Here is a tiny trained network, its code and every weight. The questions are about switching its units off for an input and a target symbol, where a switched-off unit gives its printed mean instead of its output.

import numpy as np


def w(rows, s, z=0):
    codes = np.array(rows[::2]) - 128.0
    scale = np.full(codes.shape[1], s)
    scale[-1] = z or s
    return codes * scale


def f(y):
    return np.maximum(y, 0)


def softmax(a):
    e = np.exp(a - a.max(-1, keepdims=True))
    return e / e.sum(-1, keepdims=True)


def log_softmax(a):
    a = a - a.max(-1, keepdims=True)
    return a - np.log(np.exp(a).sum(-1, keepdims=True))


def net(x, mask):
    ids = ['βγδεζηθλμξπτω'.index(c) for c in x.split()]
    T = len(ids)
    res = E[ids] + P[:T]
    r = res
    for j in range(2):
        rows = slice(3 * j, 3 * j + 3)
        q, k, v = (r @ M[0][rows].T for M in (Q, K, V))
        z = softmax(np.where(np.tri(T) > 0, q @ k.T / 3**0.5, -1e9)) @ v
        o = O[0][rows]
        res = res + np.where(mask[j], z, o[:, -1]) @ o[:, :-1]
    y = f(res @ A[0][:, :-1].T + A[0][:, -1])
    res = res + np.where(mask[2:18], y, B[0][:, -1]) @ B[0][:, :-1]
    return log_softmax(res[-1] @ U[:, :-1].T + U[:, -1])


Q, K, V, O, A, B = {}, {}, {}, {}, {}, {}
E = w([
[76,107,184,108,192,124,93,70,109],'β',
[183,153,229,60,65,73,201,180,145],'γ',
[84,116,180,114,193,159,106,103,96],'δ',
[103,179,52,175,136,218,74,133,166],'ε',
[235,237,161,48,188,167,89,138,107],'ζ',
[100,107,96,220,136,183,119,175,114],'η',
[173,108,87,201,102,91,209,202,24],'θ',
[88,104,162,93,185,166,101,116,95],'λ',
[214,95,44,97,85,93,187,58,117],'μ',
[177,125,118,132,244,71,60,193,205],'ξ',
[173,228,160,94,179,83,47,137,86],'π',
[172,247,167,100,166,72,67,116,122],'τ',
[114,121,76,164,112,198,113,120,124],'ω',
],0.014)
P = w([
[33,194,173,207,179,158,253,115,81],'0',
[36,161,87,102,151,186,177,185,72],'1',
[69,159,72,116,146,173,138,161,63],'2',
[83,165,88,137,140,147,115,130,87],'3',
[101,148,96,132,129,140,91,124,84],'4',
[112,147,104,135,121,126,78,121,97],'5',
[126,133,128,131,119,116,68,107,91],'6',
[131,122,128,125,103,99,58,109,101],'7',
[151,118,144,127,108,92,55,91,111],'8',
[152,97,148,113,99,83,40,89,112],'9',
[152,86,164,112,87,67,19,94,122],'10',
[179,92,157,107,102,68,35,68,138],'11',
[181,97,170,123,101,70,35,50,137],'12',
],0.0066)
Q[0] = w([
[87,1,141,240,44,178,223,161,157],'head 1',
[121,53,68,201,53,219,98,61,179],'head 1',
[63,68,102,135,180,183,78,131,118],'head 1',
[86,51,197,48,144,48,140,63,67],'head 2',
[125,214,104,118,162,109,60,28,129],'head 2',
[193,183,86,173,132,142,138,115,156],'head 2',
],0.0073)
K[0] = w([
[56,195,138,205,147,212,174,186,48],'head 1',
[47,178,60,130,119,215,116,63,78],'head 1',
[99,224,137,169,148,229,36,85,177],'head 1',
[181,58,191,105,76,29,110,118,54],'head 2',
[106,125,110,165,91,140,1,161,183],'head 2',
[52,174,147,116,187,224,116,123,148],'head 2',
],0.0086)
V[0] = w([
[112,131,137,208,198,175,83,246,170],'head 1',
[74,150,145,105,198,141,26,2,115],'head 1',
[126,231,244,53,112,162,67,168,131],'head 1',
[217,49,127,196,76,101,163,139,69],'head 2',
[198,63,29,126,154,61,108,19,143],'head 2',
[118,140,133,170,94,126,235,160,105],'head 2',
],0.0062)
O[0] = w([
[254,71,119,97,156,128,205,72,186,3],'head 1',
[162,134,113,249,204,101,167,124,59,93],'head 1',
[110,180,147,172,132,242,214,130,244,7],'head 1',
[81,147,81,135,163,121,106,39,132,104],'head 2',
[64,141,88,109,153,84,190,131,135,160],'head 2',
[186,202,101,157,127,98,135,31,133,137],'head 2',
],0.0067,0.0019)
A[0] = w([
[100,202,121,158,108,141,116,207,103,58],'neuron 1',
[173,137,150,62,110,136,142,128,151,137],'neuron 2',
[108,147,125,105,154,85,56,109,98,99],'neuron 3',
[137,94,134,127,110,199,53,117,145,238],'neuron 4',
[110,133,105,148,124,142,171,168,115,96],'neuron 5',
[148,104,92,132,88,138,245,109,142,87],'neuron 6',
[37,116,126,121,151,186,100,149,146,107],'neuron 7',
[156,111,80,140,125,135,153,147,77,217],'neuron 8',
[155,195,159,146,166,156,148,119,149,252],'neuron 9',
[95,173,135,212,142,103,180,138,114,186],'neuron 10',
[148,107,131,116,149,145,214,89,103,143],'neuron 11',
[75,198,149,78,170,160,139,84,171,76],'neuron 12',
[136,121,97,120,84,170,171,134,154,176],'neuron 13',
[116,133,130,162,144,136,76,106,106,20],'neuron 14',
[132,164,109,72,115,107,147,129,143,179],'neuron 15',
[109,110,112,157,166,131,76,137,138,187],'neuron 16',
],0.011,0.0037)
B[0] = w([
[62,128,169,81,146,194,106,1,147,170],'neuron 1',
[65,225,76,148,195,88,132,116,124,177],'neuron 2',
[178,106,134,134,123,191,173,191,109,253],'neuron 3',
[104,143,150,145,82,31,152,75,92,187],'neuron 4',
[105,145,119,137,208,127,103,110,174,140],'neuron 5',
[55,150,93,132,184,105,70,71,169,150],'neuron 6',
[86,132,93,107,109,71,85,197,192,160],'neuron 7',
[109,120,142,165,107,138,103,64,132,229],'neuron 8',
[203,58,155,183,71,108,125,166,120,215],'neuron 9',
[91,104,101,93,147,158,23,106,227,178],'neuron 10',
[68,141,139,121,211,137,169,136,176,164],'neuron 11',
[181,143,65,92,52,183,215,170,153,182],'neuron 12',
[92,126,98,113,184,96,114,68,112,158],'neuron 13',
[138,148,75,150,133,160,137,68,105,159],'neuron 14',
[142,162,175,167,117,108,98,112,136,196],'neuron 15',
[121,179,99,98,115,124,131,129,83,192],'neuron 16',
],0.0088,0.0077)
U = w([
[47,153,89,174,201,77,43,54,145,166],'β',
[174,95,114,199,2,124,143,135,56,206],'γ',
[141,100,148,127,129,168,105,133,150,84],'δ',
[119,116,134,107,151,129,159,126,122,109],'ε',
[145,86,121,88,98,154,96,132,188,78],'ζ',
[123,129,125,118,143,128,133,132,122,22],'η',
[183,156,76,165,142,206,197,116,103,2],'θ',
[102,120,145,142,139,133,127,155,130,90],'λ',
[99,122,47,86,153,165,154,165,127,163],'μ',
[112,92,161,71,172,119,206,98,110,151],'ξ',
[179,172,116,143,194,49,87,216,138,170],'π',
[99,178,155,97,87,98,133,149,183,185],'τ',
[118,161,175,89,169,160,99,134,83,103],'ω',
],0.0078,0.0029)

Each question gives the input, a string of symbols that net reads in full, and the target symbol t.
The units are the heads (3 rows each of Q, K, V and O) and the neurons (one row each of A and B). Each row of codes is followed by its name. A weight is (code - 128) times the scale printed after its matrix; where a second scale follows, it is the last column's (O, A, B and U).
mask holds one flag per unit, heads first, then neurons. A switched-off unit (its flag False) gives its mean, the last column of its rows in O or B, instead of its output. The means were averaged over made-up inputs and are rounded, as every weight is.
A unit's drop is (log p(t) with every unit on - log p(t) with that unit switched off) / (log p(t) with every unit on - log p(t) with every unit switched off).
The circuit of an input: a set's keep is (log p(t) with only the set's units on - log p(t) with every unit switched off) / (log p(t) with every unit on - log p(t) with every unit switched off). Starting from the 12 units with the biggest drops (on a tie, the unit counted first), units are removed one at a time, each time the one whose removal leaves the highest keep (on an exact tie, the one counted first), for as long as the keep stays at least 0.8.
units of the circuit, in order: the units of the circuit, biggest drop first
unit that matters most: the unit with the biggest drop
top k neurons: the k neurons with the biggest drops, biggest first
which heads matter: for each layer, one digit per head in row order, 1 if its drop is at least 0.15 and else 0, layers parted by /
input ζ μ μ π, target ω: top 2 neurons : neuron 1; neuron 3
input μ τ η μ β γ θ μ η μ γ ε ζ, target τ: units of the circuit, in order : head 1; neuron 4; neuron 12
input μ γ ζ μ τ, target ω: which heads matter : 11
input β λ β γ λ η ζ ε θ η ε, target γ: units of the circuit, in order : head 1; neuron 4; neuron 9
input θ μ θ ω β, target θ: which heads matter : 01
input λ β β θ μ ε μ μ γ, target τ: units of the circuit, in order : head 1; neuron 2
input ξ ξ β, target ξ: which heads matter : 10
input θ θ μ γ μ λ μ λ μ β μ μ β, target μ: which heads matter : 01
input γ η δ, target γ: unit that matters most : head 2
input μ β ε ξ β ζ, target π: top 2 neurons : neuron 2; neuron 9
input τ γ η ζ η λ η β γ ε μ β τ, target ω: units of the circuit, in order : head 1; neuron 1; neuron 3
input μ θ γ β γ β π θ μ ξ η, target β: units of the circuit, in order : neuron 3; neuron 10; head 1
input τ θ β θ ζ, target θ: top 2 neurons : neuron 12; neuron 2
input λ τ μ μ μ β, target μ: top 2 neurons : neuron 12; neuron 3
input μ θ γ γ ε ω, target β: top 2 neurons : neuron 3; neuron 6
input μ γ β μ ε λ μ μ η ζ ε β ε, target γ: which heads matter : 10
input θ ζ δ, target θ: unit that matters most : head 2
input π ξ π, target π: which heads matter : 11
input μ μ ε β π β ω δ λ η β ζ, target γ: which heads matter : 10
input β δ γ π, target τ: which heads matter : 10
input β γ ξ δ ω ξ μ π, target ω: which heads matter : 01
input β η π μ, target β: top 2 neurons : neuron 6; neuron 3
input β λ μ η λ ζ δ β η β ζ, target γ: which heads matter : 10
input γ δ β μ ξ μ ξ β τ ζ, target π: top 2 neurons : neuron 2; neuron 1
